Here is a tiny trained network, its code and every weight. The questions are about switching its units off for an input and a target symbol, where a switched-off unit gives its printed mean instead of its output.

import numpy as np


def w(rows, s, z=0):
    codes = np.array(rows[::2]) - 128.0
    scale = np.full(codes.shape[1], s)
    scale[-1] = z or s
    return codes * scale


def f(y):
    return y / 2 * (1 + np.tanh(0.7978845608 * (y + 0.044715 * y**3)))


def softmax(a):
    e = np.exp(a - a.max(-1, keepdims=True))
    return e / e.sum(-1, keepdims=True)


def log_softmax(a):
    a = a - a.max(-1, keepdims=True)
    return a - np.log(np.exp(a).sum(-1, keepdims=True))


def net(x, mask):
    ids = ['ΛΣΦεζηπτ'.index(c) for c in x.split()]
    T = len(ids)
    res = E[ids] + P[:T]
    r = res
    for j in range(3):
        rows = slice(4 * j, 4 * j + 4)
        q, k, v = (r @ M[0][rows].T for M in (Q, K, V))
        z = softmax(np.where(np.tri(T) > 0, q @ k.T / 4**0.5, -1e9)) @ v
        o = O[0][rows]
        res = res + np.where(mask[j], z, o[:, -1]) @ o[:, :-1]
    y = f(res @ A[0][:, :-1].T + A[0][:, -1])
    res = res + np.where(mask[3:11], y, B[0][:, -1]) @ B[0][:, :-1]
    return log_softmax(res[-1] @ U[:, :-1].T + U[:, -1])


Q, K, V, O, A, B = {}, {}, {}, {}, {}, {}
E = w([
[169,162,48,103],'Λ',
[181,97,148,162],'Σ',
[179,86,247,136],'Φ',
[168,122,168,118],'ε',
[191,139,243,103],'ζ',
[182,168,117,102],'η',
[141,46,130,167],'π',
[145,85,67,140],'τ',
],0.014)
P = w([
[192,85,139,180],'0',
[167,96,116,50],'1',
[161,244,128,138],'2',
[96,104,192,144],'3',
[155,96,84,55],'4',
[158,250,111,137],'5',
[94,104,188,147],'6',
],0.016)
Q[0] = w([
[124,102,109,145],'head 1',
[82,136,180,129],'head 1',
[184,170,98,103],'head 1',
[145,114,133,110],'head 1',
[102,96,153,128],'head 2',
[115,122,109,110],'head 2',
[117,104,106,114],'head 2',
[33,148,150,61],'head 2',
[143,104,160,89],'head 3',
[123,188,127,124],'head 3',
[189,165,134,228],'head 3',
[2,148,152,140],'head 3',
],0.025)
K[0] = w([
[137,122,126,173],'head 1',
[50,168,143,113],'head 1',
[203,103,120,70],'head 1',
[120,104,111,108],'head 1',
[80,146,153,111],'head 2',
[85,129,121,105],'head 2',
[74,123,117,85],'head 2',
[36,179,166,152],'head 2',
[61,178,173,117],'head 3',
[188,125,131,102],'head 3',
[140,69,114,203],'head 3',
[75,73,143,2],'head 3',
],0.022)
V[0] = w([
[122,152,136,166],'head 1',
[135,71,124,77],'head 1',
[116,117,110,140],'head 1',
[132,162,136,143],'head 1',
[109,144,74,169],'head 2',
[79,119,126,94],'head 2',
[144,135,139,141],'head 2',
[84,152,162,132],'head 2',
[151,94,140,13],'head 3',
[159,112,82,6],'head 3',
[195,154,170,117],'head 3',
[157,116,176,82],'head 3',
],0.019)
O[0] = w([
[167,126,105,137,87],'head 1',
[75,112,173,132,203],'head 1',
[124,125,104,150,102],'head 1',
[150,140,119,113,106],'head 1',
[95,129,194,154,62],'head 2',
[183,126,169,131,48],'head 2',
[112,130,99,133,156],'head 2',
[157,134,95,171,49],'head 2',
[24,133,57,175,111],'head 3',
[1,150,45,114,60],'head 3',
[92,163,207,156,252],'head 3',
[87,136,141,185,190],'head 3',
],0.016,0.014)
A[0] = w([
[124,172,170,223,129],'neuron 1',
[59,192,128,208,151],'neuron 2',
[140,253,156,108,99],'neuron 3',
[197,193,131,183,77],'neuron 4',
[97,64,186,193,81],'neuron 5',
[153,53,109,64,92],'neuron 6',
[169,78,121,193,20],'neuron 7',
[80,76,123,71,10],'neuron 8',
],0.013,0.011)
B[0] = w([
[131,223,168,95,251],'neuron 1',
[145,80,125,65,232],'neuron 2',
[141,95,92,200,201],'neuron 3',
[116,56,22,142,159],'neuron 4',
[117,93,40,150,238],'neuron 5',
[84,177,90,134,146],'neuron 6',
[96,160,254,144,140],'neuron 7',
[196,155,35,150,142],'neuron 8',
],0.018,0.026)
U = w([
[27,60,69,161,77],'Λ',
[36,197,124,185,112],'Σ',
[110,157,39,136,1],'Φ',
[150,168,217,67,221],'ε',
[161,196,141,59,122],'ζ',
[9,120,158,90,150],'η',
[190,89,143,114,202],'π',
[2,95,171,178,199],'τ',
],0.0071,0.004)

Each question gives the input, a string of symbols that net reads in full, and the target symbol t.
The units are the heads (4 rows each of Q, K, V and O) and the neurons (one row each of A and B). Each row of codes is followed by its name. A weight is (code - 128) times the scale printed after its matrix; where a second scale follows, it is the last column's (O, A, B and U).
mask holds one flag per unit, heads first, then neurons. A switched-off unit (its flag False) gives its mean, the last column of its rows in O or B, instead of its output. The means were averaged over made-up inputs and are rounded, as every weight is.
A unit's drop is (log p(t) with every unit on - log p(t) with that unit switched off) / (log p(t) with every unit on - log p(t) with every unit switched off).
The circuit of an input: a set's keep is (log p(t) with only the set's units on - log p(t) with every unit switched off) / (log p(t) with every unit on - log p(t) with every unit switched off). Starting from all 11 units, units are removed one at a time, each time the one whose removal leaves the highest keep (on an exact tie, the one counted first), for as long as the keep stays at least 0.8.
circuit, biggest first: the units of the circuit, biggest drop first
k most important neurons: the k neurons with the biggest drops, biggest first
heads that matter: for each layer, one digit per head in row order, 1 if its drop is at least 0.15 and else 0, layers parted by /
input Λ ζ ζ π ζ, target η: 4 most important neurons : neuron 1; neuron 5; neuron 2; neuron 8
input Σ ζ ζ ζ ζ η, target Σ: 2 most important neurons : neuron 2; neuron 3
input Φ ε Λ Λ π ε ζ, target Φ: circuit, biggest first : neuron 4; head 1; head 2
input Σ Λ Λ ε π, target Φ: circuit, biggest first : neuron 8; head 3
input π η π, target π: circuit, biggest first : head 3
input η Φ Φ, target η: circuit, biggest first : neuron 2; head 3; head 1
input Λ Λ ε Φ Λ, target τ: heads that matter : 000
input Λ ε τ, target Λ: circuit, biggest first : neuron 1; head 3
input ζ ζ τ Φ Φ, target ζ: 4 most important neurons : neuron 5; neuron 3; neuron 4; neuron 6
input Φ τ Φ, target Φ: heads that matter : 001
input η Λ η, target η: 3 most important neurons : neuron 2; neuron 3; neuron 8
input Σ Λ ζ, target Σ: 3 most important neurons : neuron 2; neuron 3; neuron 1
input ζ ζ ζ ε, target ζ: heads that matter : 111
input η η τ ζ τ, target ζ: circuit, biggest first : head 3; neuron 5
input Λ η τ ζ ε τ ε, target ζ: most important neuron : neuron 1
input π ζ Λ, target π: circuit, biggest first : head 3; neuron 1
input ζ ζ η ε η, target Λ: 2 most important neurons : neuron 1; neuron 3
input η Φ ζ π Λ, target η: circuit, biggest first : neuron 2; head 3
input ζ ζ τ, target ζ: circuit, biggest first : neuron 1; neuron 2; head 3; neuron 5
input η Φ π η ζ, target ε: circuit, biggest first : head 3; neuron 5
